(in the rows, 128 means zero)
Each row is followed by its class.
[142 130 136 140 114 114 112  91 138 147  91 111 128 132 137 125 153  90
 125 145 116 164 232 119 186 161 173 143 156 167  95 159 117  74 106 135
 142 123 144 146 135 211 131 172  81  87  95 153  82 121 123 159 145]
Kose
[150 120 136 130 112 122 124  82 142 142  84 113 132 123 132 121 150  92
 114 151 126 156 233 126 191 159 179 133 146 162  90 160 117  77 115 138
 146 129 140 136 121 225 130 175  74 102 111 147  90 123 136 150 137]
tus
[176 119 110 151 118 116 133 101 154 141  88 116 128 139 140  96 143  80
 105 156  98 171 215 127 189 160 171 129 145 153  95 146 116  80 101 168
 122 117 143 142 149 229 135 185  81  89 113 166  80 139 144 164 144]
tebap
[158 147 133 146 114 118 141  99 126 109  78  83 134 111 146 139 187  82
 122 106 152 111 166  92 151 149 109 158 165 162  63 133 111  96  68 129
 148 155 114 136 118 103 143 176 174 126 195 142 104 121 146 101 168]
tus
[137 135 171 103 102 145 197 150 119 107 128 102 104  87 168 130 143  96
 118 123 118 127 101 125 177 142  77 130 169 141 156 165  95 157  99 132
 174 137 112  80  99 104 131 130 146  95 168 132  75 112 148 107  94]
gatib
[148 130 198 124 109 128 168 133 114 112 120  88 113 100 162 135 171 119
 119 125  99 143 143 128 167 153  67 129 156 161 143 194  85 144  73 136
 177 133 129  98 107 102 129 132 155 113 164 107  78 103 141 111 105]
tobok
[171 115 137 159 123 115 128 108 155 142  92 116 129 129 145 100 141  67
  98 144 123 171 217 115 179 167 168 130 146 156  92 152 120  62  93 168
 115 120 141 145 141 229 138 182  76  99 108 170  86 139 146 158 141]
kobab
[142 133 151 141  99 108 135  90 125 100  84 103 131 120 170 133 164  79
 119  92 147 113 154 109 137 136  98 164 162 150  63 129 106 108  69 113
 147 161 115 122 128  85 152 167 180 125 176 124  91 104 118  75 159]
tobok
[132 125 141 124 110 107 112  86 145 146  89 116 136 132 136 126 146  85
 112 121 127 157 224 128 177 147 167 141 153 163  88 157 122  79 115 145
 148 129 146 147 125 220 121 174  79  89  99 137  86 117 122 141 136]
Fegi
[156 128 190 117 110 127 166 133 110 113 122  94 117 100 156 121 152 109
 125 127 113 130 124 136 169 150  74 125 146 154 139 185  89 155  58 142
 193 132 134  90  96  99 123 122 143 114 165 105  80 105 148 113 101]
tebap
[154 157 125 146 119 109 146  86 131 108  83  84 130 120 151 130 188  96
 122 110 145 123 173 106 151 147  95 166 162 172  71 130 111  95  63 126
 149 167 115 141 131 105 137 157 161 119 185 143 106 109 140 107 157]
sison
[170 109 126 146 115 122 129 104 157 142  82 114 127 133 145  99 141  87
 108 146 115 167 215 124 187 159 178 124 142 158  93 146 118  71 106 153
 132 123 141 141 139 229 130 187  78  92 106 166  81 140 144 152 140]
tebap
[135 132 169 145 100  99 130  89 129 106  90 105 136 134 160 133 164  70
 126  84 156 108 167 114 135 137  87 173 159 160  68 133 116 109  62 121
 159 160 122 134 119  83 148 172 185 134 174 126  97 106 126  73 153]
kobab
[154 162 126 143 121 115 147  89 131 111  81  78 128 117 146 137 180 103
 116 107 147 114 162  99 148 141 100 167 162 158  68 131 108 107  64 130
 144 162 112 132 129 108 138 167 164 114 194 146 108 112 141 103 163]
gatib
[141 119 132 126 113 110 122  73 152 156  86 113 132 139 121 106 142  96
 121 140 121 155 230 132 185 148 171 142 137 174  98 162 118  88 121 140
 163 136 141 139 124 209 128 171  64  94  97 136  89 124 122 151 131]
sison
[162 163 129 140 115 109 141  77 142 103  78  87 128 117 158 127 181  91
 123  89 147 119 177 112 149 140 103 160 167 161  61 126 118 100  74 123
 151 163 116 127 116 108 141 171 159 121 193 140  98 122 139 108 159]
Fegi
[138 123 136 119 116 112 127  87 146 147  85 114 124 125 132 125 144  90
 112 139 118 154 218 127 190 156 158 146 149 163  95 160 114  83 117 143
 158 126 136 146 136 207 120 175  81  85 108 158  79 111 124 149 140]
gatib
[162 144 145 153 117  98 130  75 137 104  86  91 131 120 149 122 177  89
 119 107 152 119 173 102 145 152  88 162 162 165  67 124 115  98  73 118
 142 161 120 136 119 104 152 166 168 136 192 139 112 113 146  93 159]
kobab
[133 123 149 135  92 106 130  82 117 104  90  94 142 137 153 154 169  64
 122  99 140 116 161 114 135 134  84 165 162 151  76 130 113 112  60 112
 147 157 124 127 124  97 143 176 186 138 180 122  99  97 121  82 157]
tus
[162 122 190 131 119 123 160 132 116 116 119  85 115 112 166 122 156 111
 123 129 108 133 116 125 169 152  76 120 149 158 139 193  91 150  60 144
 187 127 134  96  94 101 131 123 141 113 166 100  84 106 152 118 103]
tebap
[154 165 133 144 122 116 144  86 139 102  84  90 127 118 145 129 186  91
 115 115 154 113 179  97 155 158  98 173 170 170  71 122 118 115  76 131
 150 166 111 146 122 109 144 170 162 126 190 153 100 108 158 102 157]
tugar
[151 136 170 127 114 131 171 115 112 108 115  94 115  90 166 130 168 100
 125 120 103 142 153 135 166 153  77 133 166 157 148 188  92 140  70 136
 181 130 125  99  92 123 123 139 153 126 158 115  82 108 162 123  95]
Lufo
[151 141 179 130 118 140 165 133 103 118 123  95 121 104 162 133 174 109
 130 130 100 137 144 130 148 148  68 139 152 162 144 202  88 152  63 142
 174 132 129  91  93 117 115 128 151 117 154  98  83  99 139 116  96]
tanam
[164 112 128 150 118 113 130  95 164 147  85 117 122 142 138  98 143  85
 102 141 114 169 221 123 180 162 163 136 141 157 101 158 118  78 101 163
 125 120 136 149 143 233 128 182  76 101 105 167  89 136 144 160 141]
kobab
[151 134 188 122 113 124 158 138 109 119 122 100 119 111 162 126 162 104
 129 127 107 138 132 129 163 156  73 133 153 168 148 194  92 150  69 139
 179 137 132  89  94 110 129 120 145 114 164  99  81 112 143 119  99]
Kose
[168 129 194 130 112 126 167 120 110 118 122  91 115 109 169 121 174 116
 127 138 104 144 148 139 165 147  77 129 157 161 137 187  94 148  61 136
 181 135 127  91  99 109 126 134 143 115 166 102  86 110 149 117 101]
tebap
[158 135 188 121 113 118 165 119 114 112 126  92 116 103 160 124 162 107
 120 121 104 135 131 137 161 153  66 130 141 158 148 191  92 157  79 135
 180 135 128  82  90  98 134 123 135 127 164 103  82 113 152 114  95]
dabuk
[158 109 142 150 120 120 120  98 146 143  96 116 133 133 141 103 153  80
  97 146 109 171 225 116 174 166 154 131 136 155  96 160 121  62  93 164
 118 106 145 156 145 232 132 182  90 102 106 171  84 144 141 155 140]
dabuk
[161 134 190 122 109 121 157 117 111 111 117  95 112 100 160 119 153 112
 125 123 102 141 141 133 159 157  68 130 150 157 144 191  90 146  67 133
 176 134 134  97 102 112 126 125 144 119 155  99  76 110 147 126  96]
tanam
[133 125 149 137  94 104 129  93 130 103  86  91 139 151 157 132 170  64
 132  90 139 109 177 119 144 134  97 168 166 156  73 132 112 104  71 116
 158 150 130 131 121  93 148 182 181 127 176 129  87 107 118  84 156]
sison
[170 119 130 145 119 121 125 102 162 140  84 121 123 132 152 101 141  78
  95 135 119 165 220 119 181 169 173 127 141 162  85 148 124  77 105 167
 121 119 142 145 132 232 129 184  76 101 104 166  84 153 147 166 137]
dabuk
[140 119 131 132 111 121 116  80 138 145  85 116 137 136 137 130 149  81
 118 152 124 153 222 116 186 154 171 134 135 165  92 168 119  75 120 139
 152 126 143 137 125 209 131 170  79  83  99 146  87 123 130 148 133]
tus
[167 152 128 146 119 110 143  89 138 110  75  86 127 111 152 122 174  88
 126 110 159 107 165  99 155 140 115 157 167 167  60 120 117 105  68 125
 143 158 116 132 116 109 143 173 162 128 202 141 111 115 148 112 163]
tebap
[174 123 140 144 123 123 131 101 161 143  83 114 124 133 155  98 133  83
 105 147 121 171 208 117 184 158 175 126 138 155  88 150 124  68  93 163
 126 117 137 151 145 228 120 176  77  89 113 167  79 146 147 157 139]
tebap
[130 142 156 130  97 114 132  96 120 104  87  97 142 133 162 147 169  70
 127  90 148 112 170 112 138 140  99 174 163 145  68 125 116 106  76 112
 150 158 127 133 131  93 146 180 180 124 171 136  88 109 129  74 157]
tugar
[137 140 154 128 105 112 134  93 122 108  86  97 140 142 154 141 157  84
 128  98 142 112 155 119 135 125  88 171 160 139  73 129 112 107  73 117
 147 163 121 123 133 100 147 172 175 124 179 127  93 100 117  79 157]
gatib
[168 124 126 145 131 119 123 112 161 136  84 123 122 124 156 108 141  84
 105 137 113 168 213 118 181 159 176 119 156 155  91 147 124  67 104 164
 120 114 135 153 143 238 124 184  79  90 108 161  80 143 145 158 143]
Fegi
[147 129 180 110 112 119 165 126 115 117 121 100 115  99 163 124 166 106
 123 112 107 141 138 134 164 150  70 129 158 167 147 196  91 143  69 146
 184 132 128 100  93 117 123 131 142 119 162 104  78 114 147 122 102]
Fegi
[142 137 147 139  95 111 138  85 123 102  79 106 137 130 167 142 162  69
 133  85 135 116 173 130 134 130  95 163 166 155  65 121 116 108  75 108
 143 163 118 123 130 101 150 182 187 137 178 125  87 103 122  81 154]
Lufo
[140 112 180 128 110 125 169 125 110 119 131  96 118  98 159 121 175 104
 118 126 107 136 142 132 164 153  71 130 158 165 145 189  89 152  61 144
 185 131 133 104  89 111 129 132 151 124 160 109  85  96 154 108  94]
sison
[154 155 142 149 119 122 139  83 135 111  84  95 133 113 146 129 179  84
 118 113 154 117 183  94 151 148 100 172 169 163  65 125 117 101  78 128
 141 164 117 135 109 122 146 177 166 133 189 142 107 108 142  88 159]
kobab
[138 129 186 111  97 136 192 140 111 104 135 103 102  86 169 115 156 110
 117 125 110 139 136 132 171 143  74 137 166 144 153 175  89 165  95 129
 174 140 110  90 110 110 134 127 153 105 156 126  74 103 149 101  93]
tobok
[139 141 137 138  97 111 141  89 121 105  85  98 135 129 161 145 173  75
 127  90 138 117 166 119 140 135  93 176 164 159  74 128 111 111  77 111
 155 159 120 134 138  94 141 181 192 120 175 133  79 101 126  79 152]
tanam
[151 150 133 151 121 106 145  84 136 111  76  92 130 115 151 126 183  93
 123 102 144 119 178  95 154 149 106 167 168 165  64 125 111  98  89 120
 150 163 118 148 120 114 153 183 171 129 188 135 102 114 147  89 162]
sison
[156 127 186 117 117 125 165 133 122 118 118  94 114 114 157 123 163 104
 122 130 102 137 130 129 163 166  65 135 154 164 152 196  90 158  70 139
 182 131 129  94 101 111 123 122 142 116 167 108  84 106 151 123  98]
tugar
[147 136 161 139 104 113 132  86 125 108  84  99 137 138 165 137 169  70
 126  89 134 119 166 114 129 139  81 175 158 149  76 134 121 111  82 112
 153 164 121 121 126  89 150 177 188 130 176 121  91 108 117  79 146]
dabuk
[151 125 177 122 110 108 163 118 111 114 126 101 112  95 162 121 180 109
 121 114  99 149 160 139 164 153  56 133 153 164 149 191  92 143  61 133
 191 138 132  97  91 125 121 129 144 123 156 106  76 108 145 120 100]
Fegi
[138 138 139 134 106 106 139  89 125 107  81  98 133 135 159 146 176  76
 122  95 146 112 170 112 136 131  90 176 157 156  81 135 117 107  62 123
 150 163 114 134 139  99 138 174 179 124 180 139  95  97 126  86 154]
dabuk
[133 134 154 131  95 101 133  87 133 108  87 105 136 138 158 139 173  79
 124  83 139 110 161 121 133 135  84 165 165 156  75 127 113 111  79 105
 158 164 125 124 123  96 147 173 180 129 175 116  92  96 114  78 152]
Fegi
[152 134 179 118 118 134 162 136 114 111 119  88 115 101 163 131 154 105
 122 129 110 145 131 127 160 156  69 124 158 153 136 193  93 145  54 147
 186 137 124  99 106 114 125 123 149 113 165 115  87 112 164 122  99]
tugar
[159 141 186 115 115 131 178 118 105 110 122  95 119 104 163 126 160 121
 126 131  98 145 136 141 158 147  57 131 145 159 152 199  87 149  66 140
 164 139 122  81  98 115 122 117 130 119 167 109  82 109 136 125  95]
gatib
[138 136 173 103 102 149 203 141 115 104 130 116  99  84 167 117 151 106
 111 133 123 138 123 127 177 141  75 134 163 147 149 166  89 164  92 134
 167 141 112  90 106 114 132 128 154  97 162 139  72 102 152 103  92]
tobok
[152 168 123 137 116 116 151  94 128  98  81  94 127 107 157 137 187  97
 119 100 154 118 169 111 147 146 105 161 173 166  64 121 110  99  62 127
 128 163 113 136 133 121 137 173 166 124 197 148 105 110 147 104 161]
Fegi
[128 137 154 129  98 103 140  96 124 105  85 102 136 134 166 145 179  77
 125  82 143 110 168 118 134 134  86 177 174 165  77 138 111 109  74 115
 146 165 118 130 125  99 140 174 181 126 175 117  91  98 112  76 158]
Fegi
[136 144 148 134 103 109 135 101 117 104  81  97 139 137 178 150 168  68
 129  82 142 116 165 118 135 139 105 177 174 155  62 130 112  99  78 118
 141 159 124 123 127 104 145 180 178 127 173 120  89 111 115  80 162]
Fegi
[138 126 129 130 115 126 116  92 132 147  77 121 130 129 134 133 142  89
 118 146 111 158 222 121 182 150 163 132 150 157  89 155 115  72 110 139
 142 128 140 141 145 235 127 181  79  84 100 145  90 111 127 147 141]
Lufo
[167 121 121 153 125 131 120 109 155 144  84 120 128 135 142 115 139  76
 102 145 113 169 211 114 177 163 171 125 136 159  81 150 117  74  98 164
 109 117 144 148 155 237 129 186  81  92 109 166  80 134 140 172 140]
tanam
[164 116 129 143 117 116 127  99 164 142  83 116 121 138 143  93 142  78
 105 142 105 169 226 126 184 154 170 131 148 156  95 151 118  74 105 164
 122 120 135 145 136 233 130 182  73 104 109 163  86 136 144 166 139]
sison
[139 136 177 105 103 148 191 147 113 104 129 105  97  76 172 113 158  92
 122 123 112 129 113 125 180 147  87 137 183 138 150 156  98 158 106 122
 176 135 111  86  92 107 138 136 162 104 162 120  70 108 153 103  92]
Fegi
[139 140 144 136 103 120 137  86 116 106  77  93 138 139 172 149 167  73
 120  87 138 121 163 115 135 128  99 166 163 142  69 133 116  99  58 126
 144 156 125 124 136 102 145 178 182 115 180 123  90 108 113  85 157]
Fegi
[133 148 165 138  95 108 138  95 126 108  82 100 132 138 152 141 162  67
 123  89 153 111 164 113 132 138  89 176 168 150  72 128 115 108  70 121
 149 164 118 133 125  96 145 176 182 128 174 128  97  93 126  77 155]
kobab
[142 142 153 144 102 122 136  91 122 104  79 103 139 129 167 150 166  77
 125  96 153 109 157 107 142 131 104 167 165 141  67 120 113 109  69 119
 153 157 122 126 127  84 149 180 188 120 177 126  97 106 132  72 157]
tebap
[157 127 188 120 118 121 164 124 111 115 122  91 111 100 160 124 160 114
 132 134  94 142 125 134 165 161  64 132 156 151 146 200  86 146  73 133
 183 129 129  84  96 102 129 129 146 113 162 106  80 113 145 124  99]
gatib
[140 137 182 100 106 147 194 144 113  99 127 104 103  87 170 115 146  96
 118 131 121 124 121 133 177 145  88 134 165 141 154 156  96 163 100 130
 180 134 113  85 105 106 135 129 156 105 161 126  79 112 160  97  86]
dabuk
[146 147 167 101  98 149 201 148 113 108 127 108 105  92 167 125 149 100
 115 135 120 134 112 125 169 152  80 141 163 134 152 167  91 162  82 127
 168 148 112  86 121 105 132 121 150  97 162 127  77 118 158 116  92]
tugar
[142 144 150 145 103 117 128  83 120 104  82 101 140 133 159 137 168  72
 134  83 136 111 170 118 129 134  88 174 156 158  71 131 115 120  79 107
 152 157 121 126 128  92 147 176 188 128 176 121  84  94 112  78 148]
tanam
[173 118 122 154 126 120 120  96 161 134  87 108 121 134 145  94 138  68
  97 145 118 167 221 123 179 164 182 121 146 155  87 142 122  68  91 162
 120 111 140 144 132 232 133 186  79 107 114 170  84 143 154 168 141]
Lufo
[161 132 190 130 115 119 162 121 111 118 124  86 116 111 153 118 167 111
 128 142 100 138 134 135 165 154  66 128 149 163 147 192  93 147  56 143
 190 132 131  93  93 107 124 123 135 122 164  98  86 101 147 127 100]
tebap
[134 149 153 134 100 110 140  98 118 104  81 103 137 130 162 145 171  81
 133  82 144 116 169 118 131 131  94 171 163 149  74 139 109 110  76 116
 146 158 118 126 140  93 144 184 184 121 183 126  92 109 118  77 160]
tobok
[147 126 195 121 111 127 166 123 115 120 130  90 116  95 156 123 167 118
 118 121 106 150 144 130 147 146  58 130 155 168 146 201  91 149  58 140
 182 141 127 101 103 111 116 128 156 113 158 110  90 101 144 112  92]
tobok
[160 108 128 155 118 105 126 103 159 132  90 115 126 133 150  99 152  70
  99 132 105 174 229 126 177 173 171 130 151 164  97 153 118  70  99 168
 117 112 140 149 137 234 128 185  83 103 102 161  80 139 137 166 139]
Fegi
[145 132 174 108 104 144 201 150 113 106 134 107 106  89 164 119 153 104
 117 136 120 132 127 137 170 140  73 138 162 145 161 166  96 163  83 133
 171 142 116  94 120 115 121 119 153 100 157 120  72  99 146 114  86]
tanam
[148 135 174 102 106 141 202 139 114 108 130  95 104  91 176 122 153 110
 111 135 113 132 121 127 168 135  78 139 162 139 160 171  91 165  87 125
 162 145 112  81 108 111 124 117 147 103 158 117  85 106 147 100  89]
dabuk
[167 115 129 148 119 114 129 105 162 138  89 109 127 127 147 101 148  83
 105 131 112 170 227 123 180 157 166 118 145 159  93 154 123  68  98 157
 121 115 138 147 146 238 123 184  76  90 106 168  82 152 143 174 136]
Fegi
[160 144 181 107 111 130 176 133 110 108 118  97 109  95 171 124 164 124
 125 115 109 137 135 136 164 150  72 125 160 151 148 187  87 150  63 138
 167 138 127  93 103 119 117 117 134 107 161 109  75 109 147 122  99]
Fegi
[139 128 128 137 116 120 118  90 136 152  87 117 139 136 129 122 155  91
 119 144 112 151 239 122 180 152 163 146 148 164  95 167 114  73 116 138
 152 127 143 150 134 220 129 178  75  93  95 144  88 120 119 149 138]
sison
[149 117 138 129 114 120 115  81 137 145  87 112 133 139 136 115 141  96
 110 158 122 153 219 132 189 144 174 134 140 156  92 154 123  87 110 142
 153 120 142 141 137 219 121 168  72  84 108 138  95 118 126 146 132]
tebap
[154 162 128 140 113 107 146  77 129 111  79  91 132 118 154 126 188  99
 123  90 136 129 183 110 139 140  92 169 164 167  74 139 109 100  74 126
 145 167 114 128 125 119 140 166 166 116 183 135 105 117 134 102 157]
Fegi
[162 114 118 141 118 114 135 103 163 136  89 120 126 139 141  93 143  81
  96 138 126 172 223 130 175 170 174 136 131 153 100 152 121  81 100 168
 128 128 137 144 139 227 126 174  73 102 104 171  82 150 153 159 138]
tugar
[156 150 140 154 117 105 146  82 141 112  83  75 131 120 140 132 191  99
 116 116 149 116 158  97 159 149  92 162 165 175  70 123 110 106  71 121
 158 158 114 139 123 104 140 167 165 123 196 140 115 102 148 102 161]
tebap
[140 141 147 137  92 103 132 106 114 105  84  91 138 143 166 147 176  76
 127  82 136 109 157 119 131 136  99 171 171 148  75 132 111 100  66 120
 141 160 123 122 131  91 143 168 175 119 175 117  89 104 107  87 162]
Fegi
[140 123 191 102 103 145 195 149 118 102 134 105  97  75 164 109 147 108
 116 136 115 126 119 130 181 148  76 131 176 147 142 157  92 175 100 126
 181 138 114  92 108 101 135 131 163 104 162 120  74 101 146  96  95]
tobok
[138 137 179 103 105 143 191 131 121  94 130 111  99  78 168 110 149 102
 116 139 117 133 130 134 185 146  85 130 174 143 149 158  94 164 110 132
 179 138 114  90  97 107 144 138 157 112 164 121  73 108 164  95  93]
tobok
[157 109 129 154 121 114 124 103 157 138  93 111 127 137 149 106 151  74
 101 139 107 171 226 126 180 160 168 129 149 161  87 152 122  70  96 162
 119 111 140 149 140 234 131 186  88 102 105 162  80 138 138 167 142]
Fegi
[158 157 142 149 125 120 143  89 143 101  83  87 131 115 157 129 181  88
 116 103 162 124 163 100 154 141 104 162 160 170  58 126 116 111  65 131
 153 161 107 141 126 104 137 175 172 121 197 143 107 116 153  90 157]
tebap
[161 167 126 141 126 112 141  74 134 101  77  85 132 110 153 129 179  90
 117 100 153 121 179  93 143 151  97 164 157 162  65 129 117 107  74 123
 145 165 114 141 121 105 140 169 158 124 190 149 105 122 153 101 160]
tugar
[157 130 186 128 116 112 166 119 108 114 126  88 115 104 161 125 169 107
 124 125 102 144 145 137 157 158  64 132 152 164 147 187  95 149  65 149
 190 131 127  99  97 107 124 128 148 124 160 113  83 111 158 117  96]
dabuk
[154 123 123 127 115 126 123  87 143 147  78 114 131 127 127 125 145  81
 115 145 116 155 220 124 193 152 166 126 145 164  87 158 118  82 117 145
 156 127 140 138 132 210 134 175  84  82 111 149  83 122 130 156 142]
tus
[153 157 142 137 115 114 146  84 140 105  88  86 133 112 154 132 185  89
 120 104 157 116 170 100 146 149  96 163 163 170  68 124 117  97  69 130
 149 164 114 135 121 106 135 168 163 129 195 151 106 114 145  98 154]
dabuk
[147 169 125 146 120 113 141  87 139 113  86  86 129 119 143 135 186  94
 118 114 146 121 174 100 148 143  96 171 163 175  68 135 114 110  65 127
 148 169 115 138 122 116 135 167 170 127 192 144 113 108 151 111 157]
Kose
[137 136 164 139 104 105 128  89 124 104  87  96 139 148 156 141 170  81
 131  87 142 114 161 120 131 129  78 177 154 157  77 135 113 113  73 109
 150 157 124 132 142  88 141 169 185 122 174 124  90  93 116  80 152]
tanam
[146 131 138 130 123 114 114  74 147 146  88 116 130 128 137 118 136  89
 122 146 117 162 219 118 176 152 167 138 143 147  91 156 121  81 119 142
 147 125 136 139 134 207 128 180  80  86 102 144  87 131 130 146 134]
gatib
[141 139 166 142  98 101 137  89 129 108  91  99 138 139 159 135 168  76
 125  92 140 122 171 119 140 132  82 179 159 159  80 135 113 105  70 115
 145 169 120 125 130  96 147 167 176 132 172 121 100 106 120  81 150]
kobab
[147 127 134 133 115 115 128  88 142 145  89 112 131 137 134 121 152  90
 111 150 123 157 226 127 191 148 169 141 152 163  94 156 116  84 109 146
 153 119 137 152 136 214 119 173  78  84 105 151  87 114 126 150 140]
tebap
[129 137 149 127  95  99 138  89 128 104  87  92 132 138 165 147 179  81
 115  76 147 119 172 119 137 122  84 163 161 152  79 133 114 101  60 120
 160 162 117 138 139  99 138 175 178 120 178 133  92 106 130  83 160]
Fegi
[146 132 178  95 101 147 195 155 114 107 131 109 104  84 161 124 144  87
 121 132 118 134 119 125 183 149  78 132 165 142 157 169  94 160  97 131
 176 143 118  85  98 109 137 127 157 112 166 120  66 115 158 110  96]
tus
[171 123 116 143 119 126 137  96 153 135  83 113 124 131 151 101 139  78
  96 153 107 168 210 115 178 166 172 127 144 139  90 149 117  74  90 169
 115 111 135 152 158 218 128 182  82  88 108 179  81 151 151 169 144]
tugar
